After every row comes one of two labels: whether the row has a hidden trait. Each part has its own trait and labels.
[ 14   0  -5  -8  13   0  -8   9   5  21  47 -13  11  11 -12   9  53 -39
   5  22   3]
Hm
[-14   0 -13   9   8   9  11  -9 -13  -1 -31   1  -8  -5   1  -7  23 -16
   9  -9  12]
zt
[  1   3   2   0 -14 -13   8  -1  34  22  36   5   6  26  -8  -2  20 -52
  -3  14  -5]
Hm
[-12   2   4   9  -3   3   3   6  26   9  10 -11  11  18   4 -15  33 -18
  -5  12  -5]
zt
[ 11   0   0 -10  10   2  -3  10  12  24  50  -7  26  17 -17   8  41 -46
   2  21   4]
zt
[ 14   0  -4  -7  14   1  -9  10   7  22  41 -14  11  10 -11   9  48 -37
   5  21   4]
Hm
[ 10   0   0  -9  14   2  -4  10  13  24  42  -7  21  16 -18   9  33 -42
   2  19   2]
zt
[-10   2   7  12  -6  10   2   5  19   6 -15  -8  -2   9  -2 -17  25 -10
  -3   5 -11]
Hm
[-10   1   4  19  -8  14  -6   1  12   9 -28  -6  -6   4   6 -17  12  -2
  -2   6  -8]
Hm
[ -9   1 -13   6   8   9  12  -7 -12   4 -14   3 -12 -10  -3 -10  23 -15
   3  -9  10]
zt
[ -9   2   3  11  -2   4   2   7  18  12  12 -10  -1  13   3 -16  24 -14
  -1  20  -6]
zt
[ -6   2  -4   5  -2  -7  -2  -3  32  12   9  10 -11  12   0  -2   6 -37
   4   4  -5]
zt
[ 11   0   1  -9  16   7 -10   6   3  24  22  -6  13  11 -11  11  29 -32
   7  14   1]
zt
[-14   0 -10   5  12   5   9  -8 -15   3 -22  -1 -13  -1   1  -4  30 -17
   8 -17  10]
Hm
[-19   1 -10   6   8   6  12  -8 -18  -5 -24  -4  -8  -6  -5  -2  12 -13
   8 -15   8]
Hm
[  1   2   0  10  -5  -4   0  -7  18  19   0   5 -12  18   1  -1   6 -38
   2   1  -4]
Hm
[-15  -1 -14  12  12  14   4 -13 -22  -2 -55   1 -25 -12   4  -6  14  -4
  13 -14  13]
zt
[-10   2  -1  10  -6 -12   4  -4  29  21  11  10  -3  12  -7  -5  10 -38
   4   6  -8]
zt
[ -9   2   0   4 -13  -8   7  -2  29  22  14  11   2  20   1  -4  23 -40
   0   7  -8]
Hm
[ -9   2   2  12   0   8   0   2  21   5 -17 -12   5  13   4 -17  25 -12
  -2   5  -4]
zt
[-10   2   5   9  -3   2   3   8  22  14  19 -10   4  15   1 -13  26 -15
  -2  22  -4]
zt
[ 14   0   0  -2  18  12 -11   5  14  22  14  -5  12   7 -11   9  29 -32
   7   9   4]
zt
[  7   0  -1  -9  12   5 -10   7   5  13  19 -13  12   5 -13  10  43 -34
   9  18  -1]
zt
[ -7   2   4  12  -1   7   0   8  17  10   6  -8  -1  13   3 -14  30 -15
  -2  16  -4]
zt
[  6   1  -1 -12   9   6  -5  10  10  17  35 -15  20   8 -16  11  50 -44
   6  23  -1]
zt
[ 10   0   0 -11  10   8  -8   7   7  18  24 -15  16  12 -13   9  45 -42
   6  24  -1]
zt
[-10   2   4  17 -11  10   0   3  21  10 -10  -8   2   6  -2 -15  17 -12
  -3  14  -9]
Hm
[-10   2   4  14  -2   5   0   3  15   5 -14 -10   4  12   4 -14  31  -9
  -2   7  -6]
zt
[ -6   2   4  12  -2   3  -1   7  19  14   2  -7  -3  11   6 -14  22 -14
  -1  18  -5]
zt
[  9   0   1 -12  14  -2   0  12  13  26  61 -12  17  14 -14  15  44 -52
   7  29   0]
zt
[ -6   1  -3   8 -10  -1   2  -7  19  11 -13  16  -8  12   5  -4  13 -34
   2   1  -8]
Hm
[ 14   1   0  -9  12   4  -4   8   8  23  42  -7  22  15 -15   9  38 -41
   3  16   1]
zt
[  7   1   0 -11  10  -2  -1  13  13  26  63 -13  21  13 -12  11  48 -50
   9  32   0]
zt
[ -2  -1  -1  35  14  22 -20 -11 -13   1 -63 -11 -33 -11  23 -16 -10  25
  10 -20  -4]
zt
[-17   1  -9   2   9   2  13  -5  -8   5  -6   0  -5   4  -5  -4  38 -21
   7 -11  11]
Hm
[-11   2  -1   6  -7 -12   6  -4  31  22  15   8   0  19  -7  -5  12 -44
   2   4  -9]
zt
[-12   2   5  16 -10  12  -3   3  23  10 -10  -9   1   5   2 -18  18  -7
  -5  12  -8]
Hm
[  3   3   1   3 -14 -10   5  -3  33  21  40   6   5  27  -4  -1  17 -52
  -2  14  -5]
Hm
[-12   2  -2   5 -10 -14   5  -4  29  20  15   7   0  17 -10  -5  14 -41
   2   7  -9]
zt

[-16 -14  -9 -16 -15  -1   8   6  -1  23  15   0   5  -5  -3  15  10   7
  22]
Tq
[ -8 -11   9  -8  -6  13  13  -4  -8  -4   5   2   2  -1 -10 -13 -11   5
   1]
Tq
[ -3 -26  10   0 -22  16   2 -25 -17  11  -8  -7 -24  -3 -11   4  -2   0
  21]
Tq
[-63 -13  -2 -12  -8  18  14 -28 -18 -17   7  -7  -3  11 -14   7   6  16
  11]
Tq
[ 14  16   4  20  13  -8 -10  28  -8 -20 -10   2  -2  -6  15 -47  10   3
 -14]
nf
[ 22   0 -12  -1  -2 -10   7 -17  14  21  -2  -1   1  22   7  -1   4   3
  -4]
Tq
[-14  -7   9 -10 -14  29   0  -3   1   3  -9   1  13   7 -11   7  13   6
   4]
nf
[ 34   2 -19 -23  36  -7  11  42   7   1  -2  -6  10   0  -8 -39   5   6
 -10]
Tq
[-51  -2 -13  26 -27 -14   5 -16  -7 -12  -2  -1  31 -15  -2  19  -3  18
   7]
nf
[ 48  -6  13 -11 -13   2   8  -7 -22  20 -14  -9  17   2 -28  27   5   9
  -2]
Tq
[ 11  15 -12  -4  28  -9  -9  10  -3   4   1  14 -11  16 -21 -13   6 -10
  -3]
Tq
[ 38   3  -9   0   4 -11  17  11   2 -15  -8  29  10  -7  28  36   3  -8
  11]
Tq
[ -9  -9  -1  -3 -21  13   2 -18 -10  10 -16  -1 -15   4  12  62  -1   0
   8]
nf
[ 24   8   1 -12 -20  17 -12 -19   3 -23 -19 -20 -10  12 -15  27   0   6
   3]
Tq
[-11  -1   8  12  22 -12  -4   8  -8  10  12 -11  -9  -9   7 -17  10   0
  -8]
Tq
[-37   9  -8 -14  -7 -15  14   5  -6  13   3  -9  -6 -10  -8  -5   6   9
  -7]
Tq
[ -1 -13   3  -7  -1 -17  -4 -29  23   2 -22  -2   4   6 -15  25  -4  10
   0]
Tq
[ -3 -14 -12  -2 -25  -2 -21 -21 -19  -4   3  -9 -19  -1   1  30 -10 -14
  15]
Tq
[  9  -1  -9  -7  15 -19 -23  33   4  -1 -20  10   2   2   6 -63 -13  -4
   5]
Tq
[  3  -3  -2  26 -23   9   3 -19 -20  -9  15  -8  -5  12  -5 -18  -4   2
  21]
Tq
[ 24 -11  -2  -1   5 -19  14   3   6  18 -19  -1  19 -16  15 -18 -13  16
 -13]
nf
[ 56  -7  10  -2  -8 -15  -3   5  -1  -3   5  13  -6  22   3  -3   7   3
 -14]
Tq
[ 45  11  -7   8   8 -12  14  26  15 -25  14  -5   6  -4   0 -49  19  -4
  -2]
Tq
[-47 -28   6   4 -51  21  -9 -53  14   1  -4 -24 -16  -6   5  38   0  10
  33]
Tq
[  1  15   0 -20  20 -13  12  -2  -1 -11 -17  -1  -5 -16 -29 -32  -9   4
  15]
Tq
[-31   2   0  -2   8  -3  -4  11   1   2 -10   6   5   6  19 -24  15   2
 -10]
Tq
[  4  11  -9   4  20 -19   5  38  -1 -10  -5  -2   5  16  -3 -21   5  11
  17]
nf
[-11  -2  10  -5  -9  15   3  -4  -3   7 -18  -8   3   2  15  44  -4  12
   7]
Tq
[-10 -20  16  24 -43  34  10 -22  15   2   3   5  17  14  -2  30   0   9
  23]
Tq
[ 40  19 -12  10  25  -8  11  37  -9  -5  20   3  -9 -24 -28 -15   9  12
  -1]
nf
[ 10   0 -14  -5  -2  -9  16  20 -13  10  -5   1   4  11   7 -16  -7   1
  -1]
Tq
[-12  -5   3  14 -19  13  25   4   6 -16   3  20  -9  12 -28  -6   5  -5
   2]
Tq
[ -7  -9   6  -3 -23   7  -8 -13  -1  13 -11  -5  12   9  -2  40  -3   2
  12]
Tq
[ 37   6   8 -21  11 -16 -20   6  16  -9  -6   6   6  -9 -17  -1  -1  15
 -30]
Tq
[ -3  -4  -2 -20 -10 -29 -12  11   9  -4  -9   4 -11   4  -4  14   6  -5
   6]
Tq
[-46 -20 -17  -9  -8   3  -3  -5 -12   4  -3 -18   3  -5 -27   7  -7  12
  14]
Tq
[-10 -12   4   4 -32   9  12  -8  -1   5  13  -7 -13 -13  -9  20   2   0
  14]
Tq
[ -1 -12   3 -13 -17  16   9 -24  12  -7 -27  -3   2  14 -25 -26   4   6
   2]
nf
[-24 -23  10  -9 -43  22   3 -36 -14  13   7 -12  -5 -23  -6  58   0   4
  17]
Tq
[ -6 -15 -19  -8  16   6   4  -7  -4  -5   4   4  -8   5   0  49  -3  18
  -1]
Tq
[ -5   0   6  10  -7 -13   7  12  -8  11  17   4   0 -10  16 -34  -3  -4
  10]
Tq
[ -7  -1   2   6   8  -6  -1 -13  17  -1  -4  -4  -2   0   3 -10   4   8
 -20]
Tq
[ -2   2  11 -20  -3  18  18  20  -7  -6  -8  -7  -1  -5  19   5  -5  21
  -9]
nf
[  4  -1   8   8  -1  -8   9 -14  12  -2 -18 -10 -29  -8  -4  10   2 -22
   5]
nf
[ -4 -14   5   2 -21   1  10  -1  -1  25  11   6  -9  -6   0  -6 -14   7
  -1]
nf
[-12 -13   2 -15  -7   6   1 -24   6  -2  -6   1  -9  12  18  -5  12 -20
   3]
Tq
[-48 -12 -12 -25 -18  -3  12 -10  -7  -2 -16  -3 -11   5   2 -63  -4  12
   3]
nf
[ -4 -11 -10 -20  -3  12  -4   5  -5   6 -16  -7  -1  16 -16  45   5   1
  16]
Tq
[ -7 -11  -9   4 -10 -18   5 -15  -8 -16 -13   8  -7  -2  -9  33  -3   2
   4]
Tq
[ 12 -19  -8 -26  -3   2   3  -1   6  -2 -17   7 -10  -9  -1  14 -13   2
  -9]
nf
[  5  -8  -5 -21 -17 -26  -5 -22   9  19  22  -7 -13   7 -29  54   4 -19
  -4]
Tq
